Below is a small trained network, with its code and all its weights. Each question gives an input and a target symbol and asks what happens when units are switched off, that is, made to give their printed mean instead of their output.

import numpy as np


def w(rows, s, z=0):
    codes = np.array(rows[::2]) - 128.0
    scale = np.full(codes.shape[1], s)
    scale[-1] = z or s
    return codes * scale


def f(y):
    return y / 2 * (1 + np.tanh(0.7978845608 * (y + 0.044715 * y**3)))


def softmax(a):
    e = np.exp(a - a.max(-1, keepdims=True))
    return e / e.sum(-1, keepdims=True)


def log_softmax(a):
    a = a - a.max(-1, keepdims=True)
    return a - np.log(np.exp(a).sum(-1, keepdims=True))


def net(x, mask):
    ids = ['βηθμπσφψω'.index(c) for c in x.split()]
    T = len(ids)
    res = E[ids] + P[:T]
    q, k, v = (res @ M[0].T for M in (Q, K, V))
    z = softmax(np.where(np.tri(T) > 0, q @ k.T / 4**0.5, -1e9)) @ v
    res = res + np.where(mask[0], z, O[0][:, -1]) @ O[0][:, :-1]
    y = f(res @ A[0][:, :-1].T + A[0][:, -1])
    res = res + np.where(mask[1:25], y, B[0][:, -1]) @ B[0][:, :-1]
    return log_softmax(res[-1] @ U[:, :-1].T + U[:, -1])


Q, K, V, O, A, B = {}, {}, {}, {}, {}, {}
E = w([
[149,93,9],'β',
[211,74,90],'η',
[231,56,180],'θ',
[179,162,197],'μ',
[196,97,82],'π',
[156,158,80],'σ',
[158,232,138],'φ',
[134,178,58],'ψ',
[188,180,138],'ω',
],0.013)
P = w([
[248,206,77],'0',
[196,114,142],'1',
[65,110,132],'2',
[186,128,144],'3',
[65,99,131],'4',
[188,122,142],'5',
[62,105,138],'6',
[189,126,146],'7',
[63,97,137],'8',
[189,134,139],'9',
[68,93,142],'10',
[195,141,140],'11',
[64,93,141],'12',
],0.014)
Q[0] = w([
[84,126,121],'H1',
[7,38,197],'H1',
[128,122,177],'H1',
[174,123,63],'H1',
],0.016)
K[0] = w([
[70,3,105],'H1',
[12,28,243],'H1',
[77,148,166],'H1',
[166,191,73],'H1',
],0.012)
V[0] = w([
[171,98,176],'H1',
[126,133,63],'H1',
[103,162,173],'H1',
[144,7,83],'H1',
],0.018)
O[0] = w([
[163,172,255,164],'H1',
[130,112,85,232],'H1',
[86,151,134,1],'H1',
[171,65,158,153],'H1',
],0.021,0.0082)
A[0] = w([
[197,154,131,160],'N1',
[137,48,102,74],'N2',
[105,32,104,161],'N3',
[161,150,246,122],'N4',
[98,142,106,43],'N5',
[159,39,159,127],'N6',
[57,131,49,103],'N7',
[174,150,115,125],'N8',
[116,129,146,196],'N9',
[156,147,195,102],'N10',
[99,38,111,127],'N11',
[185,194,130,148],'N12',
[157,127,116,153],'N13',
[65,149,118,15],'N14',
[138,99,164,149],'N15',
[106,122,146,253],'N16',
[146,217,143,197],'N17',
[196,143,57,104],'N18',
[112,153,122,72],'N19',
[129,113,139,89],'N20',
[109,87,187,122],'N21',
[59,78,93,95],'N22',
[120,138,177,216],'N23',
[109,160,107,225],'N24',
],0.013,0.0064)
B[0] = w([
[109,67,142,198],'N1',
[112,152,137,207],'N2',
[118,101,168,204],'N3',
[103,167,131,220],'N4',
[155,152,177,140],'N5',
[112,183,129,252],'N6',
[174,121,159,174],'N7',
[76,120,149,167],'N8',
[107,114,74,136],'N9',
[114,158,135,182],'N10',
[87,124,102,185],'N11',
[114,90,120,177],'N12',
[91,80,112,167],'N13',
[77,167,229,142],'N14',
[151,150,105,176],'N15',
[135,141,2,139],'N16',
[111,86,98,175],'N17',
[149,135,173,217],'N18',
[159,227,186,137],'N19',
[188,96,177,134],'N20',
[48,96,86,162],'N21',
[198,105,159,144],'N22',
[115,113,75,159],'N23',
[174,153,59,155],'N24',
],0.0073,0.025)
U = w([
[27,27,72,178],'β',
[171,149,249,76],'η',
[33,140,200,186],'θ',
[1,128,53,110],'μ',
[165,124,187,110],'π',
[130,122,76,57],'σ',
[139,191,156,88],'φ',
[179,138,98,6],'ψ',
[74,130,75,253],'ω',
],0.0077,0.0043)

Each question gives the input, a string of symbols that net reads in full, and the target symbol t.
The units are the heads (4 rows each of Q, K, V and O) and the neurons (one row each of A and B). Each row of codes is followed by its name. A weight is (code - 128) times the scale printed after its matrix; where a second scale follows, it is the last column's (O, A, B and U).
mask holds one flag per unit, heads first, then neurons. A switched-off unit (its flag False) gives its mean, the last column of its rows in O or B, instead of its output. The means were averaged over made-up inputs and are rounded, as every weight is.
A unit's drop is (log p(t) with every unit on - log p(t) with that unit switched off) / (log p(t) with every unit on - log p(t) with every unit switched off).
The circuit of an input: a set's keep is (log p(t) with only the set's units on - log p(t) with every unit switched off) / (log p(t) with every unit on - log p(t) with every unit switched off). Starting from the 12 units with the biggest drops (on a tie, the unit counted first), units are removed one at a time, each time the one whose removal leaves the highest keep (on an exact tie, the one counted first), for as long as the keep stays at least 0.8.
units of the circuit, in order: the units of the circuit, biggest drop first
most important unit: the unit with the biggest drop
top k neurons: the k neurons with the biggest drops, biggest first
drop of u: that unit's drop, to one decimal
input φ β β σ η φ, target φ: top 4 neurons	[N7, N19, N14, N24]
input ω σ σ π η σ β ω, target ω: top 2 neurons	[N17, N24]
input η θ β π, target η: units of the circuit, in order	[H1]
input φ η π η φ ψ β φ ω θ, target φ: top 2 neurons	[N7, N19]
input μ ψ σ φ φ μ σ β β φ β η, target μ: units of the circuit, in order	[H1, N17, N18]
input μ β ψ θ η θ μ β ω ψ, target μ: top 2 neurons	[N17, N18]
input θ η ω η, target θ: top 2 neurons	[N4, N21]
input β ψ ω π, target β: top 2 neurons	[N11, N13]
input ψ σ η η ω σ, target ψ: top 2 neurons	[N7, N24]
input σ β θ θ η, target θ: top 3 neurons	[N21, N4, N6]
input ψ θ φ σ φ μ μ β, target ψ: drop of N12	0.0
input φ β π η β φ ψ, target β: drop of H1	0.8
input β η ψ φ θ μ ω φ β φ, target β: drop of H1	0.3
input φ φ η φ μ π β η β ψ, target φ: most important unit	H1
input φ β π σ β β, target φ: drop of H1	1.1
